8,95,5,34
50,28,33,1
gives 95

-27,-37,34,-18,30,34,-34
-23,-32,30,-16,26,30,-30
18,5,-5,17,1,-8,13
gives 30

214,253,49,233 gives 253

991,462,554,76,381,295
977,409,604,49,404,339
570,572,613,553,677,575
gives 76

8094,8569,2821,9429,6786,4709
7658,7905,4009,8635,6990,5428
gives 9429

-172,484,-975,996,908,650,685 gives 908

124,956,197,674,444,810 gives 674

55,22,33,87,40,66
26,85,76,50,56,54
56,70,56,80,40,59
gives 87

-24,5,-37,47 gives 5
---
-25,19,2,4
9,14,-14,3
-41,-4,19,-3
-> 4, -41

40,-8,3,15,-5 -> -5, 40

14,-35,-52,4 -> 4, 14

29,3,-24,-26,5
6,35,3,14,26
-3,-13,-40,-9,4
-> 5, -3

39,17,3,19,-33 -> -33, 39

-52,-4,-26,-10,19,-31,-9 -> -9, -52
---
[[  0  10   3 -20  -8   2   9]
 [ -6 -19 -41  -9  26  -5  -9]
 [ 14   6 -14 -39   9  -5  11]] >> 9

[[-27  11  -5  28  -6  16 -26]
 [  5  35  10   1  45  21 -10]
 [ 38  -7  33  29   6  -9  49]] >> -26

[[-48  -2  -3  17  37]
 [-44 -17  11 -34  -7]
 [ -3 -19  14 -14   3]] >> 37

[[-13  -1  17 -13   6   4  -4]
 [ 21 -10  11  26  17  15  34]
 [ -6 -13   6  29 -15  31  45]] >> -4

[[  3   4   0  -6]
 [ 38  -7 -50  19]
 [  3   9  -6  -8]] >> -6

[[ 53  43  -2 -16  29 -29]
 [ 31   0 -19   0  29   0]
 [-52  -5  -6   1   0 -29]] >> -29

[[-16  -2  -8 -52  33  -3]
 [  1   2  21  28 -22  -4]
 [ -3 -52 -14  -3  -9  50]] >> -3
---
[[-17  20   4  -4   5 -14 -11]
 [-15  19   3   0   2  -9 -11]
 [ -3  17 -50  17  34  22  17]] Out: -50

[[-10 -52  15 -12]
 [ 18  30 -15  -5]
 [ -4  47  -6 -15]] Out: -6

[[-33  28  32 -24  -9  21 -16]
 [-17  16  24  -4  27  26   4]
 [ 21  27  25  34 -45  36 -29]] Out: 25

[[ 19  -2  44 -39 -29]
 [-16  -5 -27  30  -5]
 [ -7 -18  20 -20  -9]] Out: 20

[[  1 -10 -12   9 -23]
 [ 22   3 -17   4 -22]
 [-43 -24  13   9  -1]] Out: 13

[[ 10 -15   1 -19   1  15  -3]
 [  6   7  -8  53 -11  -6   2]
 [ -8  -7  -7 -29  -8  -2   3]] Out: -7

[[-29 -14 -44   2  36 -11]
 [ 18   2  -8   2 -15 -29]
 [  4  -5   8  -1   8   5]] Out: 8
---
98,-992,-176,-379,-271
779,-708,-225,-251,-240
=> -251

482,642,481,574,608
454,505,905,453,317
393,218,624,707,644
=> 453

388,626,-147,-906
-198,299,-431,-139
-144,-168,-51,38
=> -431

7160,2169,2190,5928,6537,5537,9857
3019,2360,7947,6939,7643,8079,1986
=> 8079

176,318,835,603,405,517
278,405,766,765,383,245
267,182,781,775,384,239
=> 383

765,567,427,210,206,99
354,401,346,369,389,277
68,183,55,344,673,550
=> 389

10,-11,-30,16,10
26,-9,8,1,38
21,-3,-2,12,35
=> 1

33,2,-2,-18,-35
46,44,45,44,45
50,49,48,48,48
=> 44
---
[[ -9  13 -10  26  -7  26]
 [-31  -5 -11  19   3  21]
 [ -2 -11 -10  16 -10 -50]] --> -9

[ 13 -42  40  16] --> 13

[16 44 28 40] --> 16

[[ 33  19  29   8]
 [ -5  27 -40 -14]] --> 33

[[-42  14 -28  38]
 [ -2  -6   8  48]
 [  8 -37 -18 -43]] --> -42

[[ -9   5   0   4]
 [ 31  22 -45  -7]] --> -9

[[ 43  35  -1   0]
 [-11  21 -18 -12]
 [-30 -21  33  -3]] --> 43

[[ -7  16  21 -24]
 [-26 -33  43 -54]
 [-22  -6  24   0]] --> -7

[-39  26  21   9] --> -39
---
[[-51  30 -21 -34   0]
 [-26  -2 -22 -26  18]] ⇒ -51, 18

[[-13  -8  -3  43   6  -1  -5]
 [  2 -11   2  43   6  26  -4]] ⇒ -13, -4

[ 33 -41  -6 -13 -23] ⇒ 33, -23

[-47  24 -38 -25 -13] ⇒ -47, -13

[ 11  41   5 -22  17] ⇒ 11, 17

[ 53 -18 -52  35  23  -4 -10] ⇒ 53, -10

[ -5  43 -45   2] ⇒ -5, 2

[[  5   4   5   7]
 [-11 -13  -7 -16]
 [ 21  18  40  31]] ⇒ 5, 31

[[ 18  -3 -13   1  16   8 -18]
 [-44  36   2   6 -46  -2  44]
 [ -3   9  27  16 -27 -12  30]] ⇒ 18, 30
---
(-115.902, -52.636, -58.410, -24.194, -85.872, 118.832, -8.090)
-52.636
(-0.065, -0.868, -0.155, -1.319, 1.962, 0.234, 0.085)
-0.868
(125.73, -19.80, -155.47, 40.82)
-19.80
(-131.49, 28.20, 131.22, 99.53, 71.15)
28.20
(-0.127, 0.127, 0.163, 0.157, 0.042)
0.127
(-2.587, 14.895, 5.894, -3.077, -18.735, -18.278)
14.895
